[130 105 124 101 148 119 129]
101
[155 126 131 133 148 156 117]
133
[111 135 127 146 133 126 106]
146
[130 121 134 126 128 149 126]
126
[100 118 121 132 112 124 129]
132
[123 106 133 122 128 112 132]
122
---
[136 113 110 146 102 106 101] ==> 146

[152 119 116 141 137] ==> 116

[113 104 116 123 136 131 140] ==> 123

[145 123 144 145 101] ==> 144

[149 124 129 134 143] ==> 129

[128 104 115 134 111 129 138] ==> 134

[[130 125 138 130 136]
 [133 109 157 156 122]
 [139 115 141 122 126]] ==> 157

[129 155 114 127 128] ==> 114

[140 129 124 103 118] ==> 124
---
[[154 129 135 137 118 130]
 [118 119 114 123 144 116]
 [122 121 130 144 127 134]
 [153 119 152 126 124 148]
 [110 149 134 122 134 115]
 [134 134 144 127 129 101]
 [116 138 101 133 142 147]
 [125 135 133 105 145 106]
 [115 104 139 136 121 154]
 [135 128 107 133 109 150]]
107

[[102 144 106 126 117 125 144 125]
 [153 103 132 114 148 145 121 148]
 [155 104 131 116 145 146 117 145]
 [126 118 117 109 141 140 139 149]
 [156 102 140 123 143 134 124 143]
 [143 124 108 129 125 150 101 127]
 [109 144 128 150 111 104 145 104]
 [116 138 101 121 124 141 127 129]
 [ 98 148 115 139 112 111 150 113]
 [119 120 125 110 141 128 154 149]
 [145 122 134 146 122 124 115 114]
 [130 141 110 147 111 133 106 102]]
110

[[150 135 131 109 128 117 157 107]
 [112 110 113 120 131 133 101 101]
 [107  99 155 124 148 119  99 138]
 [153 122 102 141 141 146 104 109]
 [112 126 126 104 153 116 112 136]]
126

[[117 144 129 140 125 132 122 123 146 138 134]
 [126 140 114 123 115 126 122 150 129 122 129]
 [122 119 128 142 128 128 118 135 150 119 120]
 [133 128 125 131 112 126 114 125 117 110 135]
 [133 127 127 128 114 129 117 126 118 113 134]]
127

[[145 121 129 131 129 116 121 129 133 123 137 126 139 136 126 127]
 [120 129 129 124 122 141 133 123 124 133 116 130 124 125 126 129]
 [119 119 116 112 125 141 123 133 127 124 128 133 128 123 129 126]
 [135 122 130 126 126 125 133 122 121 121 121 134 132 140 124 128]
 [135 122 129 126 126 124 133 122 121 121 120 133 133 139 124 128]
 [145 115 126 120 120 143 125 111 129 104 109 141 133 133 132 124]
 [127 118 131 116 116 137 140 115 110 131 106 136 136 144 113 130]
 [128 129 139 132 122 118 133 130 121 156 131 117 141 140 110 133]
 [125 132 130 132 130 116 126 139 129 145 142 118 133 129 122 130]
 [124 143 134 144 135 124 134 126 132 128 128 126 115 120 136 128]]
134

[[126 124 120 122 122 135 111 125 126 125 121 138]
 [133 138 136 134 138 144 143 138 122 126 136 122]
 [134 139 137 134 135 147 139 149 122 122 137 133]
 [134 138 136 134 139 148 142 138 121 125 135 123]
 [121 119 118 122 118 121 122 122 127 134 135 127]
 [132 136 136 132 133 136 130 148 132 123 128 143]
 [122 121 120 123 118 122 124 129 125 134 139 128]
 [124 123 121 122 120 128 113 127 127 129 125 137]
 [126 129 131 129 123 125 129 149 130 130 137 141]
 [136 140 135 133 141 156 134 136 123 120 125 130]
 [128 134 133 132 132 138 144 149 123 131 148 129]
 [136 139 135 133 141 150 132 133 127 119 120 132]]
135
---
128,142,148,147,131,104,137
141,120,101,132,124,124,102
Out: 131

118,116,138,104,146 Out: 146

123,148,112,109
152,139,135,147
134,121,120,132
Out: 152

111,129,131,118
147,151,134,118
101,149,117,104
Out: 147

124,115,130,106
134,116,132,157
124,109,127,106
Out: 134

137,132,131,154,113,127 Out: 113

103,138,131,129,124 Out: 124

124,126,132,113,150 Out: 150

147,109,136,129,150
148,112,124,139,143
Out: 150

141,127,128,130,126,125
123,131,145,118,152,126
Out: 126
---
[[114 146 128 120 114 133]
 [152 115 146 124 148 114]
 [148 133 107 151 125 150]]	128

[127  99 136 128 128 105]	136

[133 155 108 126 124 114 122]	108

[[136 137 134 136]
 [147  99 142 130]
 [138 112 135 124]]	134

[[115 115 116 102]
 [122 121 119 145]]	116

[[108 102 108 110 151]
 [147 145 105 148 106]
 [111 112 110 109 151]]	108

[150 122 141 144 106 127 129]	141

[130 119 123 156 150 124]	123

[143 127 152 119 137 117]	152
---
144	109	110	113	141	120	144
119	149	110	104	148	148	107
148	146	116	109	117	135	108
>> 108

127	129	154	128	128
129	135	101	128	128
127	144	149	127	128
>> 128

125	150	114	120	140
122	111	146	129	108
115	131	138	111	129
>> 129

137	115	113	102	131	119
113	134	133	132	147	136
124	131	134	131	138	136
>> 136

112	143	125	147	112
126	137	104	133	119
124	125	113	115	135
>> 135

129	110	126	104	137
110	149	136	143	128
133	106	112	123	140
>> 140

137	107	131	156	109	117	119
115	111	140	122	119	107	141
149	145	118	144	127	143	108
>> 108

143	133	136	136
151	118	119	126
155	118	139	120
>> 120

124	138	111	124
131	142	109	123
152	102	154	127
>> 127
---
[[141 120 108 125]
 [137 144 143 122]
 [153 134 118 117]] gives 120

[[102 111 105 148 153 117]
 [152 134 155 122 126 111]
 [111 126 111 155 156 151]] gives 148

[[106 134 135 137]
 [106 134 138 137]
 [106 134 138 137]] gives 134

[[127 127 122 135]
 [137 122 126 138]
 [128 113 131 103]] gives 127

[[133 147 144 107]
 [142 122 132 145]
 [144 112 129 152]] gives 147

[[141 121 114 111 101 140]
 [134 119 121 130 142 120]
 [125 131 121 131 157 145]] gives 111

[[136 148 149 110]
 [120 108 107 138]
 [146 105 106 156]] gives 148

[[146 113 146 140 103]
 [101 111 151 118 126]
 [101 118 102 147 143]] gives 146

[[138 137 126 136 128 107 126]
 [131 135 123 121 140 105 128]
 [139 135 123 109 103 139 145]] gives 128

[[124 130 113 121]
 [114 132 136 118]
 [102 143 131  99]] gives 130
---
[[120 100 138 126 107 138]
 [127 128 119 125 122 116]
 [133 106 131 113  99 132]] Answer: 127

[[134 131 157 142 132]
 [151 117 119 136 121]] Answer: 151

[[138 128 112 141 129 142 138]
 [131 116 106 135 135 137 131]] Answer: 131

[[137 139 150 128]
 [138 148 141 133]
 [138 135 123 107]] Answer: 138

[[149 128 144 126 128 138 118]
 [124 124 138 136 156 114 127]
 [125 147 123 114 135 148 119]] Answer: 124

[[128 110 118 116]
 [127 146 124 136]
 [125 152 127 139]] Answer: 127
